[[-31   0 -14  14 -11  12   5  -5  31 -12  -1  -7]
 [ 14  16 -16  -4   2  -8 -20   2  24  32   1   0]
 [  6   2  14  22  -2   8 -30 -16  13  25   1   4]
 [ 27  11   0  -3   7  -8 -24   0   5  34   1   4]
 [ 22   1  -3 -27   9 -16  14  16 -28  -3  -1   2]
 [-21  -6 -11 -10  -4   0  30  10  -5 -32  -2  -6]
 [-11 -17  29  21  -4  15   0 -15 -18 -17   1   3]
 [-19   8 -18  13  -8   7  -9  -5  40   8   0  -6]
 [  4   8   2  18  -2   5 -29 -12  24  28   1   2]
 [-18  -7 -10 -12  -3  -1  31  10  -8 -32  -1  -5]
 [-24  -2 -19  -9  -5   0  27  10   8 -27  -2  -8]
 [ -3  14 -20   4  -3  -1 -16  -1  37  23   0  -4]
 [ 18  -8  31  11   5   4 -16 -11 -26   9   2   9]
 [-22   7 -18  12  -9   7  -5  -4  39   4   0  -6]
 [ 10   5 -18 -30   6 -16  22  20 -13  -9  -1  -3]
 [ -8 -14  31  25  -4  16  -8 -18 -14  -9   1   5]]
The first entry in reading order: -31
The bottom-right entry: 5
The second entry on the diagonal from the top-right corner? 1
The entry directly below 28? -32
The 5th entry in reading order is -11
The first entry in the row that holds the largest entry is -19
The 2nd entry, reading row by row is 0
The top-right entry is -7
The largest entry in the first column? 27
The entry directly below the largest entry? 24
The entry just right of 21? -4
The entry just left of the largest entry? -5
The fifth entry from the end, reading row by row -> -18
The third entry on the diagonal from the top-right corner? 25
The entry in the bottom-left corner? -8
The entry directly above -26? 37
The largest entry in the first row: 31
The second entry from the end, reading row by row? 1
The entry just right of the largest entry -> 8
The third-last entry, reading row by row? -9
The third entry in reading order? -14
The smallest entry in the last column is -8
